(in the rows, 128 means zero)
Each row of numbers stands for one element and depends on some of the facts below. Use the named rows to name the rest.

Some facts about the elements:
Δ: is of sort; Σ: belongs to class; Ψ: points at
mobrefle Δ 884; dukulas Δ 614; farol Δ 614; pibrede Δ 684; riker Δ 755; ridrem Δ 884
bikim Δ 614; nopu Δ 614; lagar Δ 614; setok Δ 170; tedor Δ 170; rubrom Δ 684
skiskik Δ 884; tiplo Δ 755; fluplal Δ 684; zifla Δ 755; stigrer Δ 755; vezo Δ 614
trotar Δ 614; drovo Δ 170; bava Δ 684; skotes Δ 614; skuno Δ 614; klafol Δ 684
nadon Δ 298; stofli Δ 684; stafal Δ 170; pafle Δ 614; luno Δ 614; stiketuk Δ 298
sturus Δ 298; skirek Δ 684; flelam Δ 684; klapla Δ 755; gregu Δ 614; putru Δ 755
vezer Δ 684; flufur Δ 684; neska Δ 614; plemol Δ 614; genir Δ 614; dreko Δ 614
fluskik Δ 614; veflas Δ 298; likom Δ 298; daflurur Δ 755; staskik Δ 170; plegur Δ 684
brulan Δ 684; skepi Δ 884; mezur Δ 755; kisasul Δ 614; famufler Δ 684; sedro Δ 170
fledu Δ 298; biklim Δ 755; greflas Δ 755; vagron Δ 170; matom Δ 298; skuzun Δ 684
skotras Δ 684; klike Δ 614; ninon Δ 170; fatruken Δ 684; dibrar Δ 614; klabruk Δ 170
tragros Δ 684; fiflus Δ 298; gostir Δ 755; motrom Δ 614; zagar Δ 755; setru Δ 884
pluzi Δ 684; sapil Δ 684; fleber Δ 684; lustor Δ 684; steluk Δ 755; sanam Δ 614
bagi Δ 614; nudir Δ 614; latrobrir Δ 298; nedrul Δ 170; dusko Δ 614; viren Δ 884
breter Δ 170; bobral Δ 684; nazu Δ 884; petrok Δ 298; lodres Δ 755; flugu Δ 884
dagu Δ 614; leben Δ 684; skuplir Δ 298; bribrol Δ 298; nevim Δ 884; dreski Δ 684
rutel Δ 884; kluplitrok Δ 170; salor Δ 884; bregro Δ 170; skabel Δ 614; dotak Δ 614
klusus Δ 884; trumar Δ 614; votrul Δ 755; naren Δ 614; flopesol Δ 298; simufluk Δ 170
supak Δ 884; fidoplu Δ 755; brostaflo Δ 298; fumo Δ 614; buti Δ 684; fluplor Δ 298
stumal Δ 614; klefe Δ 614; gutro Δ 170; teplu Δ 614; netestus Δ 755; kasam Δ 170
flastefli Δ 298; mobrefle Σ b; dukulas Σ a; farol Σ a; pibrede Σ b; riker Σ b
ridrem Σ a; bikim Σ c; nopu Σ c; lagar Σ c; setok Σ b; tedor Σ b
rubrom Σ a; skiskik Σ b; tiplo Σ c; fluplal Σ c; zifla Σ c; stigrer Σ b
vezo Σ c; trotar Σ b; drovo Σ b; bava Σ c; skotes Σ a; skuno Σ a
klafol Σ c; nadon Σ a; stofli Σ a; stafal Σ a; pafle Σ a; luno Σ a
stiketuk Σ a; sturus Σ b; skirek Σ b; flelam Σ b; klapla Σ a; gregu Σ b
putru Σ b; vezer Σ a; flufur Σ a; neska Σ c; plemol Σ a; genir Σ a
dreko Σ b; fluskik Σ b; veflas Σ c; likom Σ a; daflurur Σ a; staskik Σ c
plegur Σ a; brulan Σ a; skepi Σ a; mezur Σ c; kisasul Σ a; famufler Σ a
sedro Σ b; fledu Σ b; biklim Σ a; greflas Σ a; vagron Σ a; matom Σ a
skuzun Σ c; skotras Σ a; klike Σ c; ninon Σ a; fatruken Σ c; dibrar Σ a
klabruk Σ b; tragros Σ c; fiflus Σ b; gostir Σ a; motrom Σ a; zagar Σ c
setru Σ c; pluzi Σ a; sapil Σ c; fleber Σ b; lustor Σ a; steluk Σ c
sanam Σ b; bagi Σ c; nudir Σ c; latrobrir Σ c; nedrul Σ a; dusko Σ a
viren Σ a; breter Σ c; bobral Σ a; nazu Σ c; petrok Σ b; lodres Σ a
flugu Σ a; dagu Σ a; leben Σ a; skuplir Σ a; bribrol Σ c; nevim Σ a
dreski Σ a; rutel Σ a; kluplitrok Σ a; salor Σ c; bregro Σ b; skabel Σ c
dotak Σ a; klusus Σ c; trumar Σ b; votrul Σ b; naren Σ a; flopesol Σ a
simufluk Σ a; supak Σ c; fidoplu Σ a; brostaflo Σ a; fumo Σ a; buti Σ c
fluplor Σ b; stumal Σ a; klefe Σ c; gutro Σ b; teplu Σ a; netestus Σ a
kasam Σ b; flastefli Σ c; dukulas Ψ matom; farol Ψ bikim; pibrede Ψ dukulas; riker Ψ naren
ridrem Ψ sedro; bikim Ψ kasam; nopu Ψ nazu; lagar Ψ stafal; tedor Ψ veflas; rubrom Ψ tedor
skiskik Ψ trumar; fluplal Ψ dusko; zifla Ψ gregu; trotar Ψ nadon; drovo Ψ breter; bava Ψ putru
skotes Ψ steluk; skuno Ψ kluplitrok; klafol Ψ vezer; stofli Ψ tragros; stafal Ψ nudir; pafle Ψ skuno
luno Ψ kisasul; stiketuk Ψ drovo; sturus Ψ klafol; flelam Ψ dibrar; klapla Ψ mobrefle; gregu Ψ flopesol
putru Ψ likom; flufur Ψ skirek; neska Ψ klike; plemol Ψ lagar; genir Ψ fidoplu; dreko Ψ brostaflo
veflas Ψ plemol; likom Ψ stumal; daflurur Ψ lodres; staskik Ψ klefe; plegur Ψ vezo; skepi Ψ sapil
mezur Ψ fatruken; kisasul Ψ trotar; famufler Ψ greflas; sedro Ψ flugu; fledu Ψ rubrom; biklim Ψ leben
greflas Ψ fluplal; vagron Ψ skuplir; matom Ψ flastefli; skuzun Ψ skabel; skotras Ψ sturus; klike Ψ fluskik
ninon Ψ stofli; fatruken Ψ tiplo; dibrar Ψ buti; klabruk Ψ dreko; tragros Ψ sanam; fiflus Ψ pafle
gostir Ψ lustor; motrom Ψ supak; zagar Ψ rutel; pluzi Ψ klapla; sapil Ψ nedrul; fleber Ψ dotak
lustor Ψ skotras; steluk Ψ bava; sanam Ψ motrom; bagi Ψ famufler; nudir Ψ plegur; latrobrir Ψ teplu
nedrul Ψ skotes; dusko Ψ fluplor; viren Ψ flufur; breter Ψ riker; bobral Ψ petrok; nazu Ψ setok
petrok Ψ vagron; lodres Ψ mezur; dagu Ψ latrobrir; leben Ψ flelam; skuplir Ψ nopu; bribrol Ψ stiketuk
nevim Ψ genir; dreski Ψ bobral; salor Ψ klusus; bregro Ψ luno; skabel Ψ viren; dotak Ψ zagar
klusus Ψ ninon; votrul Ψ simufluk; naren Ψ zifla; flopesol Ψ votrul; simufluk Ψ neska; supak Ψ nevim
fidoplu Ψ biklim; brostaflo Ψ dagu; buti Ψ fumo; fluplor Ψ klabruk; stumal Ψ bregro; klefe Ψ fiflus
gutro Ψ fleber; netestus Ψ staskik; kasam Ψ skepi; flastefli Ψ dreski

Some rows with their names:
[124 134 120 125 112 127 135 108 120 135 166 146 102 140 133 130 111 130
 137 110 118 123 115 143 139 128 118 121 132 138 122  91 124 143 124 134
 119 139]: rubrom
[136 135 130 102 133 128 114 130 151 129 109 123 148 134 123 124 127 119
 124 138 127 135 121 120 132 118 145 132 137 124 137 128 129 130 151 111
 129 108]: pafle
[114 134 131 119 117 138 150 129 128 125 110 132 116 147 130 137 116 140
 129 122 139 129 146 133 116 144 149 135 112 129 108 150 130 124 110 147
 130 136]: sturus
[154 129 150 158 144  97  88 137 166  54 109 112 166 105 187 173 100  88
 155  87 123 121  87 172 155 116 155 116 184 127  72 178 153  92 120  43
 168 118]: bikim
[140 136 139 145 144 141 127 128 117 139 137 124 124 123 123 101 157 119
 122 117 139 113 114 138 154 117 119 133 105 138 121 148 115 126 106 133
 128 139]: tedor
[139 127 134 143 146 141 115 129 113 135 133 116 125 132 124  94 152 127
 117 140 138 106 131 124 153 110 128 139 115 135 113 134 102 129  95 124
 124 149]: klabruk
[154 127 144 136 130  96  90 146 160  65  99 110 168 110 170 155 115 100
 146  84 119 128  99 151 148 126 146 102 180 126  86 172 145 108 136  66
 168 121]: skotes
[ 77 141 127 135 137 155 188  75 125 174 174 115  71 138 158 161 162 134
 185 158 125 158 132 171  78 110  72  81 154  53 174 139  81 137 113  77
 141 158]: buti
[104  89 162  77  95 130  94 128  93 161 170 162 145 139 114  97 176 106
 114 111 130 127 135 160 204  94 149 145  17  77 101 141 122 143  92 103
 102 143]: drovo
[ 83 100 146  50  74 132 121 122 107 148 143 182 134 156 123 134 132 119
 118 104 138 140 148 170 168 124 178 154  11  85  91 139 138 137  95 125
 102 134]: bribrol
[137 120 113  89 133 134  87 138 135 120  99 113 153 149 129 110 118 134
 124 185 136 120 153 104 129 104 161 141 146 125 124  98 102 135 130  90
 131 127]: dreko
[104  92 161  82  99 131  96 128  96 159 166 160 142 139 115  97 176 108
 111 112 129 125 134 156 201  93 149 147  23  82 102 139 120 143  91 106
 101 143]: breter
[ 77 141 126 134 136 156 189  75 124 175 174 116  71 137 158 160 162 132
 186 154 126 159 131 175  77 111  70  81 153  53 175 140  83 137 114  76
 141 157]: leben
[121 159 110 117 143 144 169  91 150 123  92 128  94 150 127 107  97 144
  82 131 140 108 132 111 121 134 167 185 122 149  96  97 116 125  79 174
  92 143]: flopesol
[139 136 127 137 129 116 123 134 122 119 140 134 137  97 129 125 140 117
 140 130 128 141 154 149 119 147 118 146 118 115 135 128 156 107  95 132
 112 104]: skiskik
[162 165  60  50 135 170 100 104 138 123  96 153 157 119 144 104 117  94
 134 142 178 124 101 186 113 135 139 128  80 173 158  86  73 125 136 118
 155 114]: dukulas
[106 127 137 151 137 113 185  92 149 144 134 160 115  81 117 148 135 104
  79  47 113 143  60 141 137 136 104 141  71 119 149 147 164 121 156 185
 103 119]: greflas
[155 123 123  98  77 111 107 188 102 120  91 107 156 125  99  70 206 146
 109  54 113 140 140  94 136 173  82  44 132 133 121 164  97 169 168 181
 170 158]: bregro

Which element is each row?
No name comes twice in this set of rows, the named rows included.
[157 131 149 149 141  97  87 138 165  57 111 118 168 102 183 172 101  87
 155  79 125 125  83 178 157 121 152 112 172 132  77 180 154  94 126  50
 170 117] : farol
[158 135 143 159 156 157 110 180 126 162 139 126 154 141  89 157 102 133
 175 198 151 130 134 103 103 130 134 131 139 193 194 154 171 112 206 136
 149  61] : motrom
[ 83 108 119 165 157 154 176 105 116 159 131 116 110 104 139 169 153 135
 149 180 142 147 130 141  65 113  80 104 115  78 190 161 100 115 145 103
 149 147] : fidoplu
[138 122 127 133  86  93 113 144 119  86 141 125 126 128 152 138 121 131
 147  59 101 128 114 141 140 154 103  67 178 137  88 125 127 145 138 121
 159 157] : bava
[ 98  93 111 116 129 122 131  99 118 129 120 149 125 114 123 119 118 129
  71 136 126 114 119 114 142 105 140 166  74 107 121  86 113 132 115 141
  96 151] : zifla
[138 165  62  68 119 179 136 104 116 118  97 161 125 137 148 117 106 116
 136 127 189 118 126 198  98 161 143 132  58 177 127 107  77 121  94 154
 154 142] : matom
[ 72 141 125 131 136 155 192  70 127 176 173 114  68 137 162 160 167 131
 185 155 124 161 130 177  77 109  70  79 155  43 176 141  76 137 110  71
 141 159] : flelam
[110 102 205 188 145  99 139 144 130 147 145  90 111 143 102 108 166 150
  95 127  84 120 142  56 176  93 136 153 164  82  93 168 158 137 107 130
  89 142] : setok
[108 104 194 174 129  73 138 145 137 132 149 105 121 117 107 129 149 146
 110 132  74 147 176  70 149 119 137 171 169  59 106 146 202 119  95 131
  67 104] : nazu
[116 115 136  52 109 123 101 116 142 144 126 151 153 142 118 111 133 108
 103 132 124 136 125 133 168  97 172 159  75  93 123 105 128 141 130 103
  99 110] : naren
[ 81  68 128  89  97 115 112 112 101 139 139 168 143 118 120 129 133 120
  85 128 123 128 132 135 161 101 145 152  30  77 117 102 124 138 119 119
  98 149] : riker

The same elements again, as new rows of numbers:
Named rows:
[170  94 118 128 122 155 134  91 113  75 127  98 151 100 148 106 140 148
 100 144 129 110 128 123 142 120  87 130 118  91  99 125 158 112 124  95
 102  81 153 109 135 102 111]: daflurur
[178 116 117 167 121 201 136 169 110  72 135 150 151 101 148 109 230 147
  99 147 129 127  95 111 114 180  89 133  94  81 105 116 128 112 121  97
  87  82 174  95 133 105 118]: tiplo
[153  88 112 137 126 146 131  93 109  71 129 103 143 101 145 107 164 158
 100 145 128 110 108 120 123 108  88 130 100  82 123 119 141 112 120 108
 106  80 153 115 139 104 112]: klike
[151  90 111 131 121 152 138 107 107  78 128  97 141 158 144 107 150 157
  98 162 140 114  98  73 171 110 116 142 153 115 131 119 163 112 119  98
  87  83 155 120 139 123 114]: genir
[149  89 111 145 137 148 141  93 136 102 176 108 141 132 145 107 138 167
 112 162 153 111  98  72 155 110  85 131  83 135 115 126 100 125 104 114
  93  93 168  95 141 129 117]: buti
[154  89 111 129 124 148 131  92 108  75 127  99 140 126 145 106 150 158
 101 144 134 112 103  73 151 108 100 135 124 100 115 116 153 112 121  96
  87  82 154 117 141 108 113]: dibrar
[155  91 113 132 121 153 151  93 116  77 127  99 141 101 223 114 137 145
 102 143 130 132 157 146 149 108 101 131 109  86 122 131 116 114 107 156
  89  80 178 108 132 105 174]: drovo
[153  93 112 136 120 152 152  93 117  79 127 100 143 100 227 120 137 145
 101 143 129 129 161 163 146 107 102 131 110  83 132 134 115 114 106 165
  89  80 178 110 131 106 187]: breter
[161  89 113 130 121 171 129  90 117  69 127 101 152 100 144 107 152 154
 104 145 132 110 154 109 132 128  86 131  87  83  99 125 132 112 149  97
 110  82 154 114 145 103 112]: nazu
[150 111 173 182 128 144 160  89 146 149 137 102 143 103 144 124 137 188
 113 143 130 118 114 172 117 109  85 133  85 134 182 150  99 113 103 161
 153 179 173  97 136 123 157]: flopesol
[170  94 118 129 122 153 134  90 113  76 128  98 152  99 148 106 140 149
 101 144 129 110 128 123 142 119  88 130 118  92  99 126 159 111 125  95
 103  80 153 109 136 103 111]: mezur
[159 106 113 129 122 162 160 112 110  82 131 100 163 134 145 106 140 147
  99 178 133 114 114  80 174 107 104 132 162 116 115 117 175 113 120 100
  87  80 154 113 133 108 113]: biklim
[153  90 214 148 124 146 139  92 176 124 130  97 153 103 151 106 138 145
 118 145 160 166  97  74 120 109  92 134  83 168 154 181 100 134 103  97
 163 169 190  99 132 102 115]: likom
[164  89 115 129 121 161 144  90 111  73 127  97 160 100 203 106 138 147
 110 149 146 144 155  93 159 116  93 131 105  98  99 124 112 112 108 133
  91  81 172 111 133 103 136]: stafal
[150  89 112 141 131 148 155  96 131 119 189  98 142 164 145 106 141 168
 110 187 159 111  98  74 179 111  93 131  92 153 125 116 104 121 103 100
  86  87 169  95 143 143 112]: tragros
[151  89 112 130 122 150 136 102 107  77 128  98 140 149 145 106 149 158
 100 157 138 113 100  72 165 110 112 140 144 111 125 118 160 112 120  98
  87  82 154 120 139 119 114]: sanam
[172  98 112 169 121 194 130 167 110  73 137 184 142 100 147 111 229 146
 100 143 131 117  95  94 113 158  89 132  86  80 103 115 130 113 128  96
  86  81 164  96 133 107 119]: rutel
[149 100 188 143 136 145 152  89 136 135 145  99 141 105 147 106 137 189
 128 151 131 133  99  80 127 107  85 130  84 163 119 132  99 135 103 109
 147 154 171  95 138 110 111]: fledu

Which element is each row?
No name comes twice in this set of rows, the named rows included.
[157  91 113 128 121 163 163  99 111  75 132  98 163 119 200 106 137 144
 102 166 156 117 138  75 176 108 108 130 132 112 104 116 122 112 108 106
  87  82 184 107 132 109 122] : ninon
[185 112 161 133 121 149 131  97 111  91 127 129 188 100 191 109 140 173
 118 153 138 171 111  73 182 107  86 136 114  93 102 120 146 112 103 165
  98  81 153 138 135 102 219] : klabruk
[156  91 114 128 135 207 146  90 128  69 128 101 194  99 167 112 137 158
 138 165 158 151 237  98 137 169  94 132  82 102 102 122 101 117 145 144
 116  83 173 134 140 102 112] : vagron
[153  91 112 129 141 168 130  90 114  69 128  98 143 101 146 107 156 174
 122 143 134 111 172  91 122 116  90 131  84  89  99 118 107 115 151 104
 135  83 153 136 156 102 115] : nopu
[184 112 146 132 122 148 130  92 108  88 129 105 169 100 145 108 137 167
 106 147 128 113 110 103 157 112  86 131 122  89 101 124 178 112 108 101
 115  82 155 131 141 103 142] : greflas
[150 121 189 206 144 179 155 138 133  70 186 120 141 100 148 112 197 178
 104 152 133 175  98  73 115 141  88 132  83 136 137 117 102 154 103 100
 108 163 219  97 133 127 113] : nadon
[158 108 112 129 123 162 163 115 108  83 131 100 164 139 144 106 141 147
  99 182 134 113 113  78 177 107 108 133 166 119 118 117 177 113 120 100
  88  81 154 112 133 110 113] : fidoplu

Now the same elements, written a new way:
Some elements and their rows:
[122 202  84 137 125  95 137 127 134 164 104 119 138 143 170]: nopu
[127 106 121 124 120 138 119 109 111 167 129 116 121 127 128]: daflurur
[116  44 128 138 122 180 113 120 138 128 107 137  98 109 116]: famufler
[101 118 107 139 140 150 139 124 134 142 105 137 123 115 128]: skotras
[153 122 165  94 127 107 117 145 110  58 169 108 142 156  98]: tedor
[152  66 189 134 128 157 115 137 136  88 174 167 120  99  91]: matom
[160 101 149 156 222 129  78 193  89 161 132 130 138 157 128]: klusus
[139 130 173 136 143 134 135 141 132  99 173 166 141 107 101]: veflas
[139 182 208  66 128 101 180 105 140  87  94 246  90 122  88]: nadon
[134 142 101 136 111 119 119 123 137 154 104 119 120 136 161]: nudir
[101 105 111 143 138 162 126 123 131 141 112 137 118 118 125]: skuzun
[126 177 142  97 137 145 105 113 114  76 239 116 115 203  89]: breter
[150  77 187 134 131 152 118 137 136  91 172 167 124 102  93]: flastefli
[101 166 152 118  66 120  84 130  74  23 163 111 194 128  88]: nedrul
[120 142 147 127 142 119 147 137 128 106 129 126 136 125 112]: mobrefle
[135 143 101 133 110 115 124 124 140 152 101 119 120 135 161]: trumar
[140  91 108 166 225 148  79 185  97 201  99 143 129 147 147]: stofli
[164  84 125 132  99  75 136 157 133 135  25 111 150  84 171]: neska

Name these rows:
No name comes twice in this set of rows, the named rows included.
[153 130 163  94 129 104 121 145 110  58 167 108 145 157 100] : staskik
[163  98 123 129 102  67 146 159 137 135  22 110 154  84 173] : fluskik
[149  48 125 137  88 163  77 115 137 142 116 120  88 133 145] : bagi
[152 116 179 133 141 109 148 157 132  93 135 163 159  83 107] : flopesol
[151 100 135 145 186 126 143 162 143 133 167  90 132 135 125] : nevim
[160  87 150 156 216 139  73 188  93 158 141 127 132 157 125] : salor
[147  86  96 129 138 120 193 111 176 171 184  47 119 115 143] : biklim
[110 182 150 139 154 179 116 106 137 117 251 176 108 158  91] : stiketuk
[119  84  83 146 148 144 211 121 206 138 173  60 116 103 139] : leben
[153 134 162  94 130 101 123 146 109  59 166 107 146 156 100] : sedro

